Here is a tiny trained network, its code and every weight. The questions are about switching its units off for an input and a class, where a switched-off unit gives its printed mean instead of its output.

import numpy as np


def w(rows, s, z=0):
    codes = np.array(rows[::2]) - 128.0
    scale = np.full(codes.shape[1], s)
    scale[-1] = z or s
    return codes * scale


def norm(h):
    return h / np.sqrt((h * h).mean(-1, keepdims=True) + 1e-5)


def f(y):
    return y / 2 * (1 + np.tanh(0.7978845608 * (y + 0.044715 * y**3)))


def log_softmax(a):
    a = a - a.max(-1, keepdims=True)
    return a - np.log(np.exp(a).sum(-1, keepdims=True))


def net(x, mask):
    res = np.array(x, float).reshape(1, 2) / 4 @ E
    u = 0
    for l in range(2):
        y = f(norm(res) @ A[l][:, :-1].T + A[l][:, -1])
        res = res + np.where(mask[u : u + 5], y, B[l][:, -1]) @ B[l][:, :-1]
        u += 5
    return log_softmax(norm(res)[-1] @ U[:, :-1].T + U[:, -1])


A, B = {}, {}
E = w([
[209,3,161,141,92,139,223],'x0',
[155,134,228,187,168,166,44],'x1',
],0.0056)
A[0] = w([
[104,160,116,144,254,116,62,145],'L0N0',
[147,106,39,46,82,127,75,121],'L0N1',
[150,124,154,164,171,90,78,255],'L0N2',
[176,70,111,192,84,128,132,181],'L0N3',
[92,151,79,99,94,54,193,29],'L0N4',
],0.0082,0.00091)
B[0] = w([
[151,131,33,153,80,84,53,253],'L0N0',
[79,178,140,68,162,183,161,187],'L0N1',
[86,206,113,99,193,125,120,192],'L0N2',
[89,129,96,142,161,134,106,185],'L0N3',
[161,137,255,141,146,227,127,222],'L0N4',
],0.009,0.0062)
A[1] = w([
[142,59,100,105,171,138,195,135],'L1N0',
[88,194,131,2,68,163,244,83],'L1N1',
[250,155,219,79,207,97,237,107],'L1N2',
[191,228,152,111,65,73,82,150],'L1N3',
[146,137,167,202,82,145,62,250],'L1N4',
],0.0065,0.002)
B[1] = w([
[54,113,91,179,21,135,109,174],'L1N0',
[178,146,222,83,112,200,194,252],'L1N1',
[115,216,67,39,139,74,73,222],'L1N2',
[164,62,137,91,39,2,161,238],'L1N3',
[136,167,74,120,103,106,223,229],'L1N4',
],0.0088,0.0036)
U = w([
[127,50,226,131,135,85,102,42],'0',
[183,70,142,105,150,90,157,3],'1',
[130,148,207,58,105,207,204,206],'2',
[56,23,75,208,79,138,155,146],'3',
[121,151,135,203,247,146,145,123],'4',
[165,167,44,123,96,4,102,175],'5',
],0.014,0.0066)

Each question gives the input, the list of numbers given to net, and the class t.
The units are the neurons (one row each of A and B). Each row of codes is followed by its name. A weight is (code - 128) times the scale printed after its matrix; where a second scale follows, it is the last column's (A, B and U).
mask holds one flag per neuron, layer by layer. A switched-off neuron (its flag False) gives its mean, the last column of its row in B, instead of its output. The means were averaged over made-up inputs and are rounded, as every weight is.
A unit's drop is (log p(t) with every unit on - log p(t) with that unit switched off) / (log p(t) with every unit on - log p(t) with every unit switched off).
The circuit of an input: a set's keep is (log p(t) with only the set's units on - log p(t) with every unit switched off) / (log p(t) with every unit on - log p(t) with every unit switched off). Starting from all 10 units, units are removed one at a time, each time the one whose removal leaves the highest keep (on an exact tie, the one counted first), for as long as the keep stays at least 0.8.
circuit, biggest first: the units of the circuit, biggest drop first
unit that matters most: the unit with the biggest drop
top k neurons: the k neurons with the biggest drops, biggest first
top k neurons in layer l: the k neurons of layer l with the biggest drops, biggest first
drop when u is switched off: that unit's drop, to one decimal
input [6,-3], class 3: circuit, biggest first	L1N0
input [2,-1], class 3: top 2 neurons	L0N3, L0N2
input [7,7], class 4: top 2 neurons in layer 0	L0N3, L0N0
input [5,7], class 4: top 2 neurons	L0N3, L1N3
input [8,4], class 3: circuit, biggest first	L0N4, L1N0
input [7,8], class 4: circuit, biggest first	L1N3, L0N3, L0N4
input [4,3], class 3: top 3 neurons in layer 0	L0N4, L0N3, L0N0
input [4,4], class 4: top 2 neurons	L0N3, L1N3
input [3,5], class 4: top 2 neurons	L0N0, L0N3
input [2,2], class 4: top 2 neurons	L0N3, L0N0
input [3,6], class 4: top 2 neurons in layer 0	L0N0, L0N3
input [4,2], class 3: top 3 neurons in layer 0	L0N3, L0N4, L0N0
input [-5,-7], class 2: drop when L1N1 is switched off	0.0
input [2,0], class 3: unit that matters most	L0N0
input [3,8], class 4: drop when L1N1 is switched off	0.1
input [7,5], class 3: drop when L0N3 is switched off	1.6
